Below are the code and all the weights of a small trained network. Each question names an input and a class and asks about switching units off, where a switched-off unit gives its printed mean instead of its output.

import numpy as np


def w(rows, s, z=0):
    codes = np.array(rows[::2]) - 128.0
    scale = np.full(codes.shape[1], s)
    scale[-1] = z or s
    return codes * scale


def f(y):
    return y / 2 * (1 + np.tanh(0.7978845608 * (y + 0.044715 * y**3)))


def log_softmax(a):
    a = a - a.max(-1, keepdims=True)
    return a - np.log(np.exp(a).sum(-1, keepdims=True))


def net(x, mask):
    res = np.array(x, float).reshape(1, 3) / 4 @ E
    y = f(res @ A[0][:, :-1].T + A[0][:, -1])
    res = res + np.where(mask, y, B[0][:, -1]) @ B[0][:, :-1]
    return log_softmax(res[-1] @ U[:, :-1].T + U[:, -1])


A, B = {}, {}
E = w([
[107,86,88,181,112,6,110,191,131],'x0',
[106,129,37,158,71,53,213,132,72],'x1',
[84,28,129,161,97,189,168,149,215],'x2',
],0.013)
A[0] = w([
[143,152,145,146,122,121,124,151,91,74],'neuron 0',
[64,123,119,161,97,186,174,167,177,206],'neuron 1',
[117,138,26,107,106,58,175,134,8,252],'neuron 2',
[200,166,233,62,204,150,64,75,124,203],'neuron 3',
[129,108,92,146,160,116,93,154,154,137],'neuron 4',
[131,93,142,119,113,132,145,111,179,131],'neuron 5',
[96,114,136,182,178,98,116,128,161,139],'neuron 6',
[114,141,205,99,161,183,39,100,137,200],'neuron 7',
],0.011,0.0032)
B[0] = w([
[95,99,116,143,125,123,138,131,128,139],'neuron 0',
[46,95,133,79,34,186,153,35,184,197],'neuron 1',
[55,206,28,183,107,52,173,169,83,254],'neuron 2',
[231,227,146,188,217,136,160,186,138,252],'neuron 3',
[106,50,174,125,198,132,77,100,80,153],'neuron 4',
[120,67,141,177,137,254,143,63,117,159],'neuron 5',
[95,99,185,81,169,106,69,82,97,158],'neuron 6',
[175,114,202,130,180,198,131,175,205,226],'neuron 7',
],0.0096,0.019)
U = w([
[76,85,121,101,68,169,158,92,204,243],'0',
[110,57,164,118,144,49,77,177,93,52],'1',
[82,176,28,165,114,1,182,189,53,255],'2',
[202,193,180,157,218,142,187,198,193,91],'3',
],0.009,0.0011)

Each question gives the input, the list of numbers given to net, and the class t.
The units are the neurons (one row each of A and B). Each row of codes is followed by its name. A weight is (code - 128) times the scale printed after its matrix; where a second scale follows, it is the last column's (A, B and U).
mask holds one flag per neuron, in row order. A switched-off neuron (its flag False) gives its mean, the last column of its row in B, instead of its output. The means were averaged over made-up inputs and are rounded, as every weight is.
A unit's drop is (log p(t) with every unit on - log p(t) with that unit switched off) / (log p(t) with every unit on - log p(t) with every unit switched off).
The circuit of an input: a set's keep is (log p(t) with only the set's units on - log p(t) with every unit switched off) / (log p(t) with every unit on - log p(t) with every unit switched off). Starting from all 8 units, units are removed one at a time, each time the one whose removal leaves the highest keep (on an exact tie, the one counted first), for as long as the keep stays at least 0.8.
units of the circuit, in order: the units of the circuit, biggest drop first
top k neurons: the k neurons with the biggest drops, biggest first
drop when u is switched off: that unit's drop, to one decimal
input [3,-8,8], class 0: units of the circuit, in order : neuron 1
input [5,-3,-8], class 2: top 2 neurons : neuron 2; neuron 7
input [0,0,-2], class 2: top 3 neurons : neuron 7; neuron 3; neuron 5
input [7,-4,-2], class 1: top 2 neurons : neuron 2; neuron 3
input [8,-3,-2], class 1: top 2 neurons : neuron 2; neuron 4
input [-5,3,-5], class 2: top 2 neurons : neuron 7; neuron 2
input [7,-1,3], class 1: drop when neuron 6 is switched off : 0.1
input [5,-8,8], class 0: drop when neuron 7 is switched off : 0.0
input [2,0,0], class 2: drop when neuron 3 is switched off : 0.2
input [8,-3,6], class 0: drop when neuron 1 is switched off : 0.3
